Below is a small trained network, with its code and all its weights. Each question gives an input and a class and asks what happens when units are switched off, that is, made to give their printed mean instead of their output.

import numpy as np


def w(rows, s, z=0):
    codes = np.array(rows[::2]) - 128.0
    scale = np.full(codes.shape[1], s)
    scale[-1] = z or s
    return codes * scale


def norm(h):
    return h / np.sqrt((h * h).mean(-1, keepdims=True) + 1e-5)


def f(y):
    return y / 2 * (1 + np.tanh(0.7978845608 * (y + 0.044715 * y**3)))


def log_softmax(a):
    a = a - a.max(-1, keepdims=True)
    return a - np.log(np.exp(a).sum(-1, keepdims=True))


def net(x, mask):
    res = np.array(x, float).reshape(1, 6) / 4 @ E
    u = 0
    for l in range(2):
        y = f(norm(res) @ A[l][:, :-1].T + A[l][:, -1])
        res = res + np.where(mask[u : u + 13], y, B[l][:, -1]) @ B[l][:, :-1]
        u += 13
    return log_softmax(norm(res)[-1] @ U[:, :-1].T + U[:, -1])


A, B = {}, {}
E = w([
[196,64,119,205,218,193],'x0',
[118,13,108,142,128,52],'x1',
[90,125,132,187,179,87],'x2',
[79,219,122,89,243,140],'x3',
[85,170,1,138,155,146],'x4',
[125,59,183,34,159,52],'x5',
],0.0048)
A[0] = w([
[82,150,88,173,119,111,121],'0.n1',
[172,185,144,180,216,133,106],'0.n2',
[156,99,57,77,136,102,95],'0.n3',
[91,168,102,83,161,22,58],'0.n4',
[156,135,35,224,18,132,29],'0.n5',
[37,148,108,112,147,1,4],'0.n6',
[183,106,187,138,62,108,141],'0.n7',
[96,189,134,58,83,184,42],'0.n8',
[74,177,115,167,172,120,91],'0.n9',
[87,164,113,160,107,89,108],'0.n10',
[179,94,85,83,202,202,148],'0.n11',
[123,164,156,157,167,185,101],'0.n12',
[118,177,50,103,173,136,156],'0.n13',
],0.0089,0.004)
B[0] = w([
[131,73,102,114,121,213,176],'0.n1',
[87,140,153,218,170,151,202],'0.n2',
[137,152,117,132,214,88,148],'0.n3',
[44,109,76,134,89,176,191],'0.n4',
[186,122,4,201,95,187,254],'0.n5',
[30,51,112,83,118,170,194],'0.n6',
[156,89,145,104,141,75,222],'0.n7',
[182,222,131,30,143,89,191],'0.n8',
[165,87,202,89,159,197,183],'0.n9',
[156,101,94,62,125,150,161],'0.n10',
[71,147,105,164,165,18,237],'0.n11',
[142,125,157,92,173,206,171],'0.n12',
[138,118,162,119,112,2,237],'0.n13',
],0.0074,0.0041)
A[1] = w([
[170,54,211,129,105,94,46],'1.n1',
[187,228,123,59,95,116,37],'1.n2',
[201,38,185,117,55,79,61],'1.n3',
[113,141,170,137,158,21,169],'1.n4',
[76,126,211,125,116,103,158],'1.n5',
[115,177,110,102,110,151,85],'1.n6',
[118,137,198,173,191,197,3],'1.n7',
[184,85,72,187,84,221,103],'1.n8',
[90,174,221,210,203,225,18],'1.n9',
[87,67,118,226,111,157,181],'1.n10',
[99,202,143,209,177,154,77],'1.n11',
[159,134,188,164,148,183,121],'1.n12',
[6,110,84,102,105,218,78],'1.n13',
],0.011,0.0057)
B[1] = w([
[170,67,163,133,41,242,177],'1.n1',
[126,242,192,92,90,76,187],'1.n2',
[168,93,142,212,140,221,214],'1.n3',
[75,116,94,162,115,192,254],'1.n4',
[209,100,114,128,125,116,200],'1.n5',
[138,118,206,100,111,31,139],'1.n6',
[137,249,186,121,254,165,161],'1.n7',
[180,181,14,189,138,43,252],'1.n8',
[143,156,216,183,233,181,206],'1.n9',
[159,226,147,46,85,117,251],'1.n10',
[145,55,196,107,105,157,186],'1.n11',
[54,90,125,108,184,63,153],'1.n12',
[125,17,189,87,111,98,201],'1.n13',
],0.0094,0.006)
U = w([
[229,199,48,184,58,92,154],'0',
[147,237,227,34,49,71,150],'1',
[53,121,70,185,186,86,1],'2',
[78,57,183,28,59,87,163],'3',
[139,190,249,171,217,183,142],'4',
[223,83,197,182,43,221,173],'5',
],0.016,0.0056)

Each question gives the input, the list of numbers given to net, and the class t.
The units are the neurons (one row each of A and B). Each row of codes is followed by its name. A weight is (code - 128) times the scale printed after its matrix; where a second scale follows, it is the last column's (A, B and U).
mask holds one flag per neuron, layer by layer. A switched-off neuron (its flag False) gives its mean, the last column of its row in B, instead of its output. The means were averaged over made-up inputs and are rounded, as every weight is.
A unit's drop is (log p(t) with every unit on - log p(t) with that unit switched off) / (log p(t) with every unit on - log p(t) with every unit switched off).
unit that matters most: the unit with the biggest drop
top k neurons: the k neurons with the biggest drops, biggest first
top k neurons in layer l: the k neurons of layer l with the biggest drops, biggest first
drop of u: that unit's drop, to one decimal
input [-7,-2,-3,-4,-6,-8], class 0: unit that matters most : 0.n5
input [2,7,6,-1,6,0], class 3: top 2 neurons : 0.n6, 1.n13
input [2,5,1,-8,0,-1], class 0: top 2 neurons : 0.n5, 1.n8
input [0,7,-6,8,-1,2], class 2: top 2 neurons in layer 0 : 0.n3, 0.n11
input [0,8,7,-5,-3,-4], class 0: top 3 neurons : 0.n5, 1.n8, 0.n13
input [-7,-3,2,1,7,2], class 3: top 2 neurons in layer 0 : 0.n6, 0.n4
input [7,7,6,0,-1,-1], class 4: top 2 neurons : 0.n5, 0.n13
input [-5,5,-5,-7,-5,-6], class 0: top 3 neurons : 0.n5, 1.n8, 0.n13
input [-7,-6,2,-1,5,8], class 3: top 2 neurons : 0.n6, 0.n4
input [-8,-1,-2,5,-5,5], class 3: top 2 neurons : 0.n6, 0.n4
input [-2,5,-4,-1,-4,-6], class 0: drop of 0.n5 : 0.8
input [-7,8,-1,7,5,-8], class 3: drop of 1.n10 : 0.0
input [-4,3,7,0,-7,1], class 5: drop of 1.n3 : 0.1
input [1,-3,-8,-1,3,3], class 1: unit that matters most : 0.n8
